How the states are linked:
vaku: &>gabe, §>zezo, %>liza, *>fafu, $>pili, @>seku
dile: &>keke, §>zizu, %>lido, *>mata, $>zati, @>bara
bobu: &>kugo, §>seku, %>mata, *>dize, $>posu, @>gabe
sava: &>zizu, §>voge, %>kita, *>buzi, $>dile, @>pide
keke: &>zati, §>dile, %>dubo, *>gizu, $>voge, @>sosi
pelo: &>nada, §>luba, %>fafu, *>zogo, $>zabe, @>difu
dubo: &>ruri, §>lido, %>sudi, *>keke, $>dege, @>zabe
duto: &>fafu, §>nune, %>zezo, *>luba, $>dula, @>tefe
kofa: &>mata, §>buzi, %>zizu, *>seku, $>gizu, @>liza
peza: &>nune, §>tigi, %>voza, *>vobo, $>duto, @>sumo
tigi: &>peza, §>dula, %>pili, *>zabe, $>nune, @>sudi
kita: &>difu, §>dege, %>tefe, *>sava, $>lido, @>luba
dize: &>sudi, §>tilu, %>bobu, *>lido, $>sumo, @>dula
miru: &>zezo, §>voza, %>doda, *>nune, $>vaku, @>tufe
zati: &>voge, §>keke, %>ruri, *>zune, $>sava, @>loti
gizu: &>zune, §>mata, %>keke, *>kugo, $>sena, @>vaki
sumo: &>goda, §>sudi, %>posu, *>ruri, $>tefe, @>peza
zogo: &>bara, §>pide, %>pelo, *>liza, $>sosi, @>zizu
vaki: &>gepu, §>made, %>sosi, *>pili, $>doda, @>gizu
zizu: &>dile, §>sava, %>difu, *>kofa, $>keke, @>zogo
voza: &>miru, §>pili, %>gepu, *>peza, $>zezo, @>posu
bara: &>sosi, §>zogo, %>nada, *>made, $>loti, @>dile
nune: &>duto, §>peza, %>miru, *>gezu, $>fafu, @>goda
seku: &>bobu, §>kufi, %>kofa, *>tilu, $>kugo, @>vaku
tefe: &>tilu, §>goda, %>kufi, *>kita, $>dize, @>duto
posu: &>tufe, §>kugo, %>zune, *>sumo, $>kufi, @>voza
zabe: &>vobo, §>nada, %>tigi, *>sosi, $>gezu, @>dubo
gezu: &>luba, §>vobo, %>nune, *>sola, $>pelo, @>dege
loti: &>sola, §>sosi, %>vobo, *>gepu, $>pide, @>zati
tufe: &>kufi, §>posu, %>sena, *>goda, $>seku, @>miru
fafu: &>dula, §>duto, %>vaku, *>pelo, $>tigi, @>tilu
luba: &>pelo, §>gezu, %>duto, *>pide, $>nada, @>kita
lido: &>dubo, §>difu, %>dize, *>dile, $>ruri, @>nada
sosi: &>loti, §>bara, %>zabe, *>vaki, $>sola, @>keke
pide: &>zogo, §>sola, %>luba, *>goba, $>bara, @>sava
zune: &>sena, §>gizu, %>zati, *>posu, $>buzi, @>gepu
dege: &>kita, §>ruri, %>goda, *>voge, $>difu, @>gezu
vobo: &>gezu, §>zabe, %>peza, *>loti, $>luba, @>ruri
goba: &>liza, §>doda, %>pide, *>zezo, $>made, @>buzi
nada: &>zabe, §>pelo, %>dula, *>bara, $>vobo, @>lido
gabe: &>pili, §>vaku, %>made, *>dula, $>voza, @>bobu
sola: &>pide, §>loti, %>gezu, *>doda, $>zogo, @>voge
sena: &>buzi, §>zune, %>voge, *>tufe, $>kofa, @>doda
buzi: &>kofa, §>sena, %>sava, *>kufi, $>mata, @>goba
kufi: &>seku, §>tufe, %>buzi, *>tefe, $>bobu, @>zezo
tilu: &>dize, §>tefe, %>seku, *>difu, $>sudi, @>fafu
mata: &>gizu, §>kofa, %>dile, *>bobu, $>zune, @>made
kugo: &>posu, §>bobu, %>gizu, *>sudi, $>tufe, @>pili
ruri: &>dege, §>dubo, %>sumo, *>zati, $>kita, @>vobo
voge: &>sava, §>zati, %>dege, *>sena, $>zizu, @>sola
doda: &>goba, §>gepu, %>sola, *>miru, $>liza, @>sena
goda: &>tefe, §>sumo, %>tufe, *>dege, $>tilu, @>nune
liza: &>made, §>goba, %>zogo, *>vaku, $>vaki, @>kofa
zezo: &>vaku, §>miru, %>goba, *>duto, $>gabe, @>kufi
difu: &>lido, §>kita, %>tilu, *>zizu, $>dubo, @>pelo
pili: &>voza, §>gabe, %>vaki, *>tigi, $>miru, @>kugo
dula: &>tigi, §>fafu, %>gabe, *>nada, $>peza, @>dize
gepu: &>doda, §>vaki, %>loti, *>voza, $>goba, @>zune
sudi: &>sumo, §>dize, %>kugo, *>dubo, $>goda, @>tigi
made: &>vaki, §>liza, %>bara, *>gabe, $>gepu, @>mata

The rows follow the links: the fewer symbols apart two states are, the more alike their rows tend to be.

Each row is also shifted at random along 6 hidden directions that mean nothing.

Rows with their states:
147 -2 9 -6 6 36 8 22 -15 -3 -14 36 2 1 25 -3 1 8 -9 20 16 -11 -6 -34 -14 -17 1 5 -7 4 -15 -2 11 -9 8 -15 -1 -15 2 1 18 12 3 -13 -27 -14 14 | zogo
134 -12 -1 -10 -10 5 -5 -9 -9 15 -37 13 -9 -7 13 8 15 -24 5 -1 9 -26 0 -8 -3 28 -4 -7 -23 14 -8 27 -18 -14 -4 -29 -16 27 2 -9 -3 -7 -2 27 15 -7 2 | fafu
-55 19 0 13 7 -7 -8 1 1 9 8 -17 21 0 -28 -13 -14 22 27 -34 -21 20 -20 12 14 -8 -23 1 49 4 20 -34 -3 -28 -7 5 9 -30 -2 -5 5 -21 0 10 26 -7 -18 | sena
35 -8 -8 29 4 -4 5 -12 18 9 13 -42 -27 -7 -26 0 -36 -30 -4 25 12 13 28 -11 21 22 1 -28 -3 5 6 -15 -11 12 20 4 44 25 11 -9 -11 -27 14 -31 2 -29 -10 | goda
-38 7 12 2 -36 -8 -12 -16 31 6 7 -40 2 2 -23 10 45 -27 26 7 27 0 17 21 10 9 -10 -5 -60 12 20 47 -4 -2 -24 -8 -6 30 0 10 -15 16 -4 21 17 34 -31 | peza
66 27 7 -2 -20 26 -5 17 6 7 17 -14 9 -1 -44 1 19 -8 55 -31 -13 13 -21 8 -8 -17 -29 11 -13 20 18 13 9 -37 -8 -21 -20 -32 6 5 37 4 21 13 24 8 -19 | doda
23 17 16 31 -1 -35 6 -14 11 -21 -17 -12 23 -33 27 22 -20 29 -30 40 34 9 -1 13 30 17 -23 -23 20 -10 -8 4 -26 42 26 10 31 22 -26 7 -40 -42 -37 32 -5 -6 -24 | dubo
-57 -11 37 4 -22 2 -5 -4 -11 -15 -33 31 3 -21 25 2 -8 -24 23 -17 9 -28 -3 -7 26 14 -9 13 8 24 -8 -16 -14 -43 32 -48 -1 10 -7 -4 14 -11 16 37 28 -14 4 | difu
61 13 7 -23 9 -8 -4 16 -8 -20 -11 31 3 -16 38 2 11 36 -31 14 19 -15 -12 -3 -21 -9 7 10 -7 -11 -18 32 4 31 -8 11 -24 -19 -20 -4 -12 -5 -18 24 -19 15 6 | bara
27 33 13 19 31 4 3 24 9 -15 -10 3 37 -6 21 6 -28 53 -43 12 25 14 -10 -3 21 2 -35 -33 38 -30 -1 -27 -10 22 18 9 44 -32 -5 23 -22 -20 -27 1 -37 -16 -8 | keke
22 28 -8 -12 -13 -24 -11 29 6 24 -32 16 1 -8 22 13 31 2 -33 14 22 -28 -16 7 -8 -31 7 -23 -55 3 -16 60 12 36 -34 -10 -9 -16 -4 1 0 -10 -29 45 17 20 -3 | made
-5 -2 4 25 7 -7 28 -20 5 -9 22 -30 -16 -11 7 11 -36 0 6 38 1 24 -11 2 0 13 -1 10 32 -9 1 -27 -9 21 38 34 9 14 -21 -1 -1 -24 -19 -30 -10 -37 -2 | ruri
-50 21 27 -24 29 35 -27 11 -4 -27 3 11 30 6 9 -27 28 36 6 -16 2 -3 -6 6 -31 -6 -39 30 -14 24 16 27 -7 -50 -11 -16 -32 -34 -17 -23 -13 25 21 24 -23 45 -20 | pide
76 -3 22 -4 -21 -23 14 -19 5 -16 -2 -3 7 -28 27 35 24 -6 -9 27 33 0 -7 22 -11 -1 5 22 -13 -12 -9 32 -12 28 8 21 -35 15 -31 10 -13 -13 -35 33 9 26 -4 | zabe
39 -3 16 -1 20 32 -10 -12 4 -11 9 3 -10 -13 14 -5 1 12 -1 18 10 2 -18 -16 -53 13 -30 33 -15 34 -12 29 -27 -13 1 -11 -44 26 -24 -32 -6 -4 -1 8 -26 -4 -1 | luba
32 -9 8 -15 27 2 -30 13 -7 -32 -4 10 -2 16 40 -28 24 -11 -47 34 25 -22 34 4 22 -5 31 3 -31 -15 -10 8 13 -6 2 -1 28 7 13 6 -24 60 21 -14 -33 62 21 | pelo
47 17 31 9 -8 41 -8 -2 19 -32 1 -15 58 -3 -11 -5 31 13 14 -12 39 21 5 14 9 21 -64 3 -27 -7 28 28 -31 -37 10 -38 3 3 -6 33 -33 26 -4 37 -10 27 -45 | vobo
-28 18 -18 -7 27 -33 19 -11 -15 6 1 11 35 1 3 5 -26 66 -39 -23 -21 10 -21 24 -3 -2 -19 -9 82 -34 -13 -37 -8 35 -10 40 -2 -32 -21 0 -21 -32 -29 1 -3 7 1 | gizu
66 -1 -1 -15 -13 25 -1 19 -12 3 -18 37 -13 8 5 -2 10 -2 13 -17 -13 -21 -29 -18 -23 -12 5 4 -6 19 -20 20 -3 -16 -19 -31 -28 -16 4 -15 28 3 7 21 -3 -6 13 | liza
9 -9 -5 -11 16 -20 17 -37 6 2 49 -20 -44 -31 6 14 -3 16 14 36 -12 28 -46 -1 -85 -1 -6 59 13 30 -18 37 -30 49 -18 42 -92 22 -64 -57 22 -37 -31 -24 -13 -30 -10 | gezu
-48 8 8 -21 -3 -12 -5 27 8 -13 7 -10 -1 19 6 3 41 -18 -7 18 29 -2 24 8 14 -27 38 9 -53 -24 8 26 40 3 -3 6 -2 -30 23 34 0 65 -1 -15 -8 55 -2 | sosi

Where do the symbols, taken in turn from left to right, take each start?
Answer with the state's name.
-13 4 -3 -15 -14 40 -14 20 0 25 -31 22 -19 19 -7 -10 30 -32 3 -10 -6 -28 4 -28 -6 0 -6 -25 -61 26 -6 43 -15 -21 -30 -48 -12 16 35 -11 4 18 15 13 6 0 -3
$ § § $ &: voza
71 -9 -19 -3 -17 -2 28 -16 7 27 26 -23 -26 0 -32 23 -6 -8 30 3 -24 30 -18 -5 -39 -3 16 7 -10 -1 -3 8 2 27 -23 14 -42 2 2 6 21 -14 -10 -36 2 -19 4
$ $ $ &: miru
-18 7 -27 -13 17 14 18 9 8 16 37 -12 -4 24 -12 6 14 32 -5 1 -19 33 -26 -3 -54 -31 3 10 1 -5 0 15 -5 34 -37 30 -35 -18 -9 -5 2 5 -14 -34 -35 13 -4
% $ $ $: loti
-8 15 11 2 4 49 -1 27 7 -16 31 -11 -9 17 -20 -11 21 -8 20 22 11 14 9 -17 -18 -15 6 15 -44 2 24 18 16 -27 7 -4 -10 -21 7 0 24 39 25 -34 -31 5 -1
* § % * $ &: liza
9 0 -22 15 -19 -7 8 3 -1 29 -36 16 -5 -13 6 20 -18 -14 -11 -10 -2 -13 -7 -17 23 2 1 -29 -7 -5 -12 -5 -13 19 -6 -27 36 16 21 13 10 -40 -14 16 23 -38 9
& % § § * %: kofa
42 14 4 29 10 14 -21 29 8 -11 -13 4 23 0 -26 -23 -24 3 7 -26 4 -13 8 7 57 -9 -6 -49 18 1 22 -29 12 -34 28 -25 68 -28 32 4 3 1 37 14 17 -3 -1
$ @ * @: bobu
33 -28 9 -28 27 68 11 -7 -37 -31 -5 36 39 32 25 -6 0 22 -19 -17 -8 4 2 -20 -48 22 -17 39 24 -26 -2 -18 -27 -31 2 -17 -34 4 -7 22 -2 35 2 -12 -51 15 25
% * $ @ %: sumo
-2 12 -17 -16 7 4 -11 19 2 26 18 4 -34 6 -6 -2 18 1 -3 12 -15 -8 -29 -16 -46 -24 -1 12 -40 36 -10 38 12 21 -36 10 -40 -22 -5 -36 29 1 9 -16 -4 -6 -5
& @ & $ % @: loti
11 -12 30 14 6 -10 -15 -11 -2 -22 -12 1 19 -19 8 -15 -26 4 17 -21 -13 -10 -2 22 14 28 -24 18 50 17 7 -36 -16 -54 43 -17 5 8 -19 -13 -14 -21 12 27 17 -10 -9
* § @: sola
35 -5 5 -5 -3 28 -8 -22 2 12 -3 -3 -15 -14 -15 -1 20 -5 16 -17 -3 -18 -12 -3 -46 25 -37 15 -24 37 -2 44 -36 -16 -26 -28 -42 37 -16 -33 -12 -24 -1 27 3 -6 -20
@ @ $ * &: zabe
-4 -16 0 15 -1 -40 -10 -33 1 6 -6 -16 -13 -11 3 -12 -20 -20 19 -11 -30 -7 14 18 23 26 18 8 38 21 0 -35 -6 -26 19 11 6 30 -4 -22 8 -31 13 9 45 -13 -2
* $ % @ § §: duto
-16 -19 11 -4 -28 -11 11 18 -23 -5 -28 26 -27 -7 21 0 -20 -25 41 -6 -18 -26 -3 -15 18 -18 50 33 22 9 -3 -47 44 -54 43 -8 3 -16 10 7 51 11 34 -7 41 -31 39
& * § &: mata
-5 19 -31 26 13 -67 -7 -19 27 34 14 -29 -38 -20 -18 3 -18 -3 -13 18 -7 8 -13 29 17 -5 10 -36 10 13 4 15 -4 64 -14 58 19 20 -7 -40 -2 -61 -22 -5 27 -21 -18
& @ * & &: dula
-11 -24 -21 -7 -14 -27 33 -15 -19 27 12 8 -7 4 -15 23 -35 -19 23 -23 -37 15 8 -11 6 5 35 4 37 -29 -7 -53 23 8 7 29 1 3 7 27 28 -19 -18 -28 21 -30 30
§ & § @ $: voza
-16 -5 13 -11 -35 -60 10 16 -9 -10 -28 27 -2 -29 42 17 -9 -23 11 4 1 -29 7 14 44 -13 50 11 7 -4 -4 -24 45 -14 33 10 15 -22 -14 13 33 0 -6 32 58 7 20
* % % %: dize
65 1 0 2 -19 -28 4 -26 13 12 -9 -13 -10 -18 10 25 31 -13 -20 24 35 -2 6 22 -2 8 0 -21 -41 -14 -11 66 -23 63 -26 9 -2 36 -5 7 -31 -7 -41 24 10 18 -15
& $ § & * §: gezu
